Here is a tiny trained network, its code and every weight. The questions are about switching its units off for an input and a class, where a switched-off unit gives its printed mean instead of its output.

import numpy as np


def w(rows, s, z=0):
    codes = np.array(rows[::2]) - 128.0
    scale = np.full(codes.shape[1], s)
    scale[-1] = z or s
    return codes * scale


def norm(h):
    return h / np.sqrt((h * h).mean(-1, keepdims=True) + 1e-5)


def f(y):
    return y / 2 * (1 + np.tanh(0.7978845608 * (y + 0.044715 * y**3)))


def log_softmax(a):
    a = a - a.max(-1, keepdims=True)
    return a - np.log(np.exp(a).sum(-1, keepdims=True))


def net(x, mask):
    res = np.array(x, float).reshape(1, 5) / 4 @ E
    u = 0
    for l in range(2):
        y = f(norm(res) @ A[l][:, :-1].T + A[l][:, -1])
        res = res + np.where(mask[u : u + 16], y, B[l][:, -1]) @ B[l][:, :-1]
        u += 16
    return log_softmax(norm(res)[-1] @ U[:, :-1].T + U[:, -1])


A, B = {}, {}
E = w([
[171,186,136,254],'x0',
[125,128,128,130],'x1',
[44,166,123,147],'x2',
[116,121,227,128],'x3',
[112,72,121,151],'x4',
],0.0079)
A[0] = w([
[142,147,217,152,107],'0.n1',
[209,184,145,49,117],'0.n2',
[107,137,180,106,41],'0.n3',
[137,150,133,99,56],'0.n4',
[80,196,154,101,128],'0.n5',
[144,131,138,157,89],'0.n6',
[128,211,125,85,56],'0.n7',
[186,213,168,84,127],'0.n8',
[164,120,71,108,66],'0.n9',
[85,118,249,97,1],'0.n10',
[132,55,118,125,158],'0.n11',
[77,142,127,128,79],'0.n12',
[175,185,122,76,108],'0.n13',
[59,52,106,155,118],'0.n14',
[110,232,120,66,103],'0.n15',
[129,206,125,87,105],'0.n16',
],0.012,0.0064)
B[0] = w([
[114,212,148,110,251],'0.n1',
[127,54,161,167,231],'0.n2',
[168,189,127,112,118],'0.n3',
[144,88,107,108,89],'0.n4',
[45,125,167,174,205],'0.n5',
[97,190,209,70,131],'0.n6',
[141,77,101,160,125],'0.n7',
[115,53,117,192,231],'0.n8',
[143,173,83,141,146],'0.n9',
[164,255,196,157,204],'0.n10',
[116,93,189,220,232],'0.n11',
[123,140,127,136,128],'0.n12',
[90,93,130,145,163],'0.n13',
[93,67,94,191,222],'0.n14',
[104,32,82,176,185],'0.n15',
[104,40,111,176,151],'0.n16',
],0.0068,0.0031)
A[1] = w([
[139,131,144,202,98],'1.n1',
[172,123,222,95,99],'1.n2',
[97,92,141,79,57],'1.n3',
[72,98,221,47,126],'1.n4',
[93,116,163,24,83],'1.n5',
[3,120,115,144,4],'1.n6',
[111,77,21,48,251],'1.n7',
[137,203,140,170,141],'1.n8',
[107,187,144,75,59],'1.n9',
[131,227,87,111,187],'1.n10',
[66,159,48,150,90],'1.n11',
[167,66,168,157,132],'1.n12',
[134,169,26,95,101],'1.n13',
[214,91,82,114,89],'1.n14',
[95,108,138,186,168],'1.n15',
[225,77,92,120,103],'1.n16',
],0.014,0.0042)
B[1] = w([
[140,112,40,64,228],'1.n1',
[77,134,191,171,203],'1.n2',
[181,143,105,88,140],'1.n3',
[186,147,89,193,210],'1.n4',
[197,168,27,127,148],'1.n5',
[136,98,172,53,216],'1.n6',
[222,160,119,176,239],'1.n7',
[175,91,97,112,233],'1.n8',
[109,60,168,117,128],'1.n9',
[187,77,152,66,173],'1.n10',
[68,181,255,93,196],'1.n11',
[54,122,58,39,227],'1.n12',
[109,156,229,207,152],'1.n13',
[80,129,217,143,178],'1.n14',
[165,55,74,138,254],'1.n15',
[55,152,211,116,201],'1.n16',
],0.0092,0.0061)
U = w([
[168,162,196,189,154],'0',
[255,132,69,143,121],'1',
[146,94,142,116,255],'2',
[87,72,203,94,124],'3',
[124,46,80,158,103],'4',
[148,114,128,63,75],'5',
[128,211,114,24,35],'6',
[123,198,100,61,26],'7',
],0.019,0.013)

Each question gives the input, the list of numbers given to net, and the class t.
The units are the neurons (one row each of A and B). Each row of codes is followed by its name. A weight is (code - 128) times the scale printed after its matrix; where a second scale follows, it is the last column's (A, B and U).
mask holds one flag per neuron, layer by layer. A switched-off neuron (its flag False) gives its mean, the last column of its row in B, instead of its output. The means were averaged over made-up inputs and are rounded, as every weight is.
A unit's drop is (log p(t) with every unit on - log p(t) with that unit switched off) / (log p(t) with every unit on - log p(t) with every unit switched off).
The circuit of an input: a set's keep is (log p(t) with only the set's units on - log p(t) with every unit switched off) / (log p(t) with every unit on - log p(t) with every unit switched off). Starting from the 12 units with the biggest drops (on a tie, the unit counted first), units are removed one at a time, each time the one whose removal leaves the highest keep (on an exact tie, the one counted first), for as long as the keep stays at least 0.8.
units of the circuit, in order: the units of the circuit, biggest drop first
top k neurons: the k neurons with the biggest drops, biggest first
top k neurons in layer l: the k neurons of layer l with the biggest drops, biggest first
input [-1,4,7,-5,-8], class 4: units of the circuit, in order => 0.n15
input [3,-3,-8,-5,6], class 3: top 3 neurons => 1.n16; 1.n14; 0.n11
input [-7,-4,-7,2,-2], class 1: top 3 neurons => 1.n5; 1.n4; 1.n7
input [-3,6,7,-6,-8], class 4: top 3 neurons => 0.n15; 0.n16; 0.n7
input [-5,-3,2,-6,-3], class 0: units of the circuit, in order => 1.n7; 1.n13
input [-6,3,-5,-4,-7], class 4: top 2 neurons => 0.n2; 0.n15
input [0,1,-4,-4,1], class 0: units of the circuit, in order => 0.n9; 0.n8; 1.n13
input [-7,2,7,-2,7], class 1: top 2 neurons => 1.n7; 1.n16
input [5,-4,-4,-7,-6], class 0: top 2 neurons => 0.n11; 1.n16
input [-5,0,5,3,3], class 1: units of the circuit, in order => 1.n4; 1.n5
input [-7,2,-2,2,-8], class 4: top 3 neurons in layer 0 => 0.n2; 0.n15; 0.n8
input [5,4,-4,3,3], class 1: top 3 neurons => 0.n1; 1.n11; 1.n16
input [-5,-5,8,-4,-6], class 3: top 2 neurons => 1.n11; 1.n6
input [-6,-3,-8,-3,0], class 3: units of the circuit, in order => 1.n16
input [-5,6,-8,-5,-7], class 3: top 3 neurons => 1.n16; 0.n2; 1.n14
input [-1,2,-6,4,-4], class 3: units of the circuit, in order => 1.n2; 1.n12
input [3,-4,5,-2,-6], class 4: top 2 neurons in layer 1 => 1.n15; 1.n16
input [8,-6,5,7,4], class 1: top 3 neurons in layer 1 => 1.n8; 1.n11; 1.n16
input [1,-6,8,-6,3], class 3: top 3 neurons in layer 1 => 1.n11; 1.n6; 1.n4
input [-6,0,1,4,-6], class 1: units of the circuit, in order => 1.n4
input [-2,6,5,6,1], class 0: top 2 neurons => 0.n10; 1.n12
